Small tables with named rows and columns. After each table, cells are looked up by row and column.

silab
|  | sis | beg |
|---|---|---|
| gegefi | 77.674 | 17.473 |
| mufoz | 44.313 | 65.611 |
| fenemup | 62.837 | 36.073 |
| gal | 82.465 | 65.125 |
| nakod | 46.946 | 71.183 |
| ner | 46.668 | 40.425 |
| mogob | 75.798 | 40.308 |
| vure | 59.014 | 72.851 |
| niz | 55.391 | 64.580 |
| sozoga | 49.809 | 37.762 |
| toput | 53.856 | 31.167 |

What is the sis of mufoz in silab?
44.313
What is the beg of vure in silab?
72.851
What is the beg of ner in silab?
40.425
What is the sis of fenemup in silab?
62.837
What is the beg of fenemup in silab?
36.073
What is the sis of sozoga in silab?
49.809
What is the sis of nakod in silab?
46.946
What is the sis of ner in silab?
46.668
What is the beg of gal in silab?
65.125
What is the sis of gegefi in silab?
77.674
What is the sis of vure in silab?
59.014
What is the beg of toput in silab?
31.167

zum:
	fitu	ziv	vivab	zeg	pap	mido	kadebus	vusikuf	modul
sofor	30	0	-35	11	176	53	315	-83	171
dad	443	-540	170	-526	458	460	201	278	-461
mogo	450	296	176	204	160	43	-40	288	44
gak	296	412	230	110	33	-139	149	163	-97
babur	-236	-421	-194	-317	299	165	671	-356	144
kilef	29	-440	73	-208	134	409	-170	199	-160
siter	-461	-30	-38	49	-190	-9	68	-187	145
pog	-44	-165	-219	40	316	146	443	-227	439

What is the modul of pog in zum? 439
What is the fitu of kilef in zum? 29
What is the modul of dad in zum? -461
What is the ziv of babur in zum? -421
What is the mido of gak in zum? -139
What is the kadebus of gak in zum? 149
What is the kadebus of pog in zum? 443
What is the zeg of sofor in zum? 11
What is the vusikuf of dad in zum? 278
What is the mido of siter in zum? -9
What is the fitu of gak in zum? 296
What is the mido of sofor in zum? 53
What is the vusikuf of babur in zum? -356
What is the modul of gak in zum? -97
What is the pap of siter in zum? -190
What is the fitu of dad in zum? 443
What is the zeg of kilef in zum? -208
What is the vusikuf of mogo in zum? 288
What is the zeg of pog in zum? 40
What is the zeg of babur in zum? -317

guri =
|  | poravum | pezufi |
|---|---|---|
| poge | -9.37 | 6.29 |
| gib | 3.28 | -1.23 |
| fesabu | 4.20 | -0.32 |

poge, pezufi -> 6.29
poge, poravum -> -9.37
gib, poravum -> 3.28
fesabu, pezufi -> -0.32
gib, pezufi -> -1.23
fesabu, poravum -> 4.20
Which row has the largest poravum? fesabu

nonipeb.tsv
	vukoso	vevevo	nitifo	diz	zuloz	ruti	feb	sim	sipo
vumutok	0.135	1.870	1.169	-3.375	3.621	0.034	-5.694	-4.732	4.716
duvopiv	1.474	1.491	1.506	1.431	1.505	1.542	1.496	1.507	1.534
ket	-0.037	1.969	1.302	-1.790	0.920	2.119	-3.186	-3.775	1.407
bof	2.563	3.953	1.907	0.917	7.147	-0.674	8.680	2.729	0.087
sabufo	0.522	1.404	1.652	-2.614	1.137	2.588	1.959	-2.779	0.313
tufezam	0.034	2.169	0.523	-0.195	1.188	2.488	-3.429	-1.997	6.826
zapa	0.049	2.145	0.754	-1.754	1.161	2.996	-3.090	-1.493	4.607
sizo	0.098	1.863	1.131	-3.439	3.616	0.053	-5.752	-4.659	4.624
dis	0.532	1.696	1.289	0.300	0.879	1.627	2.108	-3.603	4.391
dirutut	0.413	1.408	0.936	0.890	2.198	-0.236	-9.703	-0.447	-0.201
bavozoz	0.384	1.700	1.520	-1.455	1.514	1.206	-7.656	-0.332	-3.629

sizo, diz: -3.439
bavozoz, feb: -7.656
zapa, nitifo: 0.754
tufezam, ruti: 2.488
tufezam, zuloz: 1.188
bof, vukoso: 2.563
sizo, sipo: 4.624
sizo, ruti: 0.053
tufezam, nitifo: 0.523
sabufo, diz: -2.614
ket, sipo: 1.407
vumutok, feb: -5.694
vumutok, diz: -3.375
zapa, feb: -3.090
duvopiv, diz: 1.431
Which row has the largest ruti? zapa

